Below are the code and all the weights of a small trained network. Each question names an input and a class and asks about switching units off, where a switched-off unit gives its printed mean instead of its output.

import numpy as np


def w(rows, s, z=0):
    codes = np.array(rows[::2]) - 128.0
    scale = np.full(codes.shape[1], s)
    scale[-1] = z or s
    return codes * scale


def f(y):
    return np.maximum(y, 0)


def log_softmax(a):
    a = a - a.max(-1, keepdims=True)
    return a - np.log(np.exp(a).sum(-1, keepdims=True))


def net(x, mask):
    res = np.array(x, float).reshape(1, 5) / 4 @ E
    y = f(res @ A[0][:, :-1].T + A[0][:, -1])
    res = res + np.where(mask, y, B[0][:, -1]) @ B[0][:, :-1]
    return log_softmax(res[-1] @ U[:, :-1].T + U[:, -1])


A, B = {}, {}
E = w([
[189,130,64,156,77,167,72,130,84,177,112],'x0',
[192,163,178,137,152,171,148,250,129,78,72],'x1',
[103,74,188,191,107,158,115,125,79,77,165],'x2',
[104,173,146,98,115,111,95,173,81,138,215],'x3',
[74,178,142,137,70,105,66,121,156,59,40],'x4',
],0.014)
A[0] = w([
[134,227,176,75,77,46,62,207,104,139,201,90],'neuron 1',
[26,188,98,128,74,139,17,162,152,33,51,2],'neuron 2',
[156,161,146,149,143,211,169,248,141,74,81,19],'neuron 3',
[37,130,224,75,201,100,234,130,203,78,144,62],'neuron 4',
[117,63,213,243,126,213,108,153,49,67,128,37],'neuron 5',
[157,170,71,28,137,99,117,162,149,176,73,41],'neuron 6',
[171,72,79,158,214,226,248,186,109,184,189,30],'neuron 7',
[173,233,78,43,169,104,163,135,193,159,108,43],'neuron 8',
[87,55,157,203,86,165,132,112,85,77,180,104],'neuron 9',
[229,127,60,188,56,168,46,150,70,168,105,93],'neuron 10',
[226,162,189,103,141,223,191,215,141,97,86,67],'neuron 11',
[81,198,114,123,154,147,56,233,69,114,221,57],'neuron 12',
[172,73,116,199,157,162,122,123,187,124,62,49],'neuron 13',
[168,19,106,219,153,167,206,114,224,114,2,95],'neuron 14',
[107,141,143,176,93,89,79,140,164,114,35,88],'neuron 15',
[71,110,89,158,136,114,141,38,141,153,132,64],'neuron 16',
],0.0088,0.0041)
B[0] = w([
[175,153,118,163,174,72,108,95,78,121,112,213],'neuron 1',
[174,122,77,67,172,212,169,203,88,119,231,239],'neuron 2',
[60,141,59,106,73,117,93,64,125,183,138,224],'neuron 3',
[162,154,159,254,51,197,43,137,187,85,174,224],'neuron 4',
[99,69,137,83,158,67,69,194,199,117,64,232],'neuron 5',
[85,49,176,108,143,95,89,171,194,85,52,202],'neuron 6',
[182,126,111,88,163,183,184,180,124,120,215,253],'neuron 7',
[98,21,159,101,143,80,121,154,193,93,65,209],'neuron 8',
[75,67,165,49,141,90,78,169,156,118,74,208],'neuron 9',
[168,161,171,208,5,204,57,152,188,115,104,244],'neuron 10',
[56,155,92,100,109,134,96,63,107,218,176,239],'neuron 11',
[164,142,117,177,158,59,160,116,50,102,65,211],'neuron 12',
[144,158,128,160,117,66,168,118,90,97,120,182],'neuron 13',
[191,165,149,141,158,53,144,116,39,95,85,238],'neuron 14',
[175,150,101,89,139,156,162,154,125,97,191,203],'neuron 15',
[101,159,68,91,89,107,88,80,73,150,158,199],'neuron 16',
],0.0095,0.016)
U = w([
[89,68,155,71,146,103,109,161,197,116,64,105],'0',
[146,163,164,246,69,202,99,121,187,116,128,107],'1',
[169,131,111,60,172,203,184,161,114,124,185,124],'2',
[38,158,68,88,87,116,109,33,110,180,146,124],'3',
[169,175,151,180,162,52,157,104,52,105,83,102],'4',
[121,163,154,133,122,145,122,111,147,128,113,251],'5',
],0.013,0.016)

Each question gives the input, the list of numbers given to net, and the class t.
The units are the neurons (one row each of A and B). Each row of codes is followed by its name. A weight is (code - 128) times the scale printed after its matrix; where a second scale follows, it is the last column's (A, B and U).
mask holds one flag per neuron, in row order. A switched-off neuron (its flag False) gives its mean, the last column of its row in B, instead of its output. The means were averaged over made-up inputs and are rounded, as every weight is.
A unit's drop is (log p(t) with every unit on - log p(t) with that unit switched off) / (log p(t) with every unit on - log p(t) with every unit switched off).
The circuit of an input: a set's keep is (log p(t) with only the set's units on - log p(t) with every unit switched off) / (log p(t) with every unit on - log p(t) with every unit switched off). Starting from the 12 units with the biggest drops (on a tie, the unit counted first), units are removed one at a time, each time the one whose removal leaves the highest keep (on an exact tie, the one counted first), for as long as the keep stays at least 0.8.
units of the circuit, in order: the units of the circuit, biggest drop first
most important unit: the unit with the biggest drop
k most important neurons: the k neurons with the biggest drops, biggest first
drop when u is switched off: that unit's drop, to one decimal
input [8,4,-2,-1,-8], class 1: 3 most important neurons	neuron 10; neuron 2; neuron 15
input [3,8,4,6,-3], class 3: units of the circuit, in order	neuron 3
input [2,4,-2,-4,2], class 3: units of the circuit, in order	neuron 11; neuron 3
input [2,8,-8,-3,-8], class 0: 2 most important neurons	neuron 8; neuron 6
input [4,-6,5,-7,8], class 2: 2 most important neurons	neuron 2; neuron 15
input [-7,-7,-2,8,7], class 4: 2 most important neurons	neuron 1; neuron 10
input [-2,-4,8,-6,-6], class 0: 2 most important neurons	neuron 9; neuron 5
input [0,8,-5,7,7], class 3: 2 most important neurons	neuron 3; neuron 11
input [3,-2,6,7,1], class 4: 3 most important neurons	neuron 12; neuron 1; neuron 8
input [-3,3,-3,-1,4], class 2: 2 most important neurons	neuron 10; neuron 2
input [2,5,2,7,6], class 4: 2 most important neurons	neuron 12; neuron 1
input [0,-6,-7,-5,-8], class 2: 3 most important neurons	neuron 7; neuron 5; neuron 9
input [7,4,7,-7,5], class 0: 2 most important neurons	neuron 5; neuron 4
input [-4,8,-7,-8,6], class 3: units of the circuit, in order	neuron 11
input [0,0,-8,0,-8], class 0: 3 most important neurons	neuron 8; neuron 6; neuron 2
input [8,-1,-7,0,-2], class 1: 2 most important neurons	neuron 10; neuron 5
input [-2,6,0,1,4], class 3: 3 most important neurons	neuron 3; neuron 11; neuron 7
input [-4,-3,-2,7,-6], class 4: 3 most important neurons	neuron 2; neuron 12; neuron 1
input [-5,3,-2,3,2], class 1: drop when neuron 4 is switched off	1.0
input [-8,-5,0,-6,-5], class 1: drop when neuron 4 is switched off	1.7
input [1,-4,2,-5,6], class 2: drop when neuron 2 is switched off	0.5
input [3,-6,6,0,-6], class 0: most important unit	neuron 9
input [-3,-2,0,-5,2], class 4: drop when neuron 10 is switched off	0.4
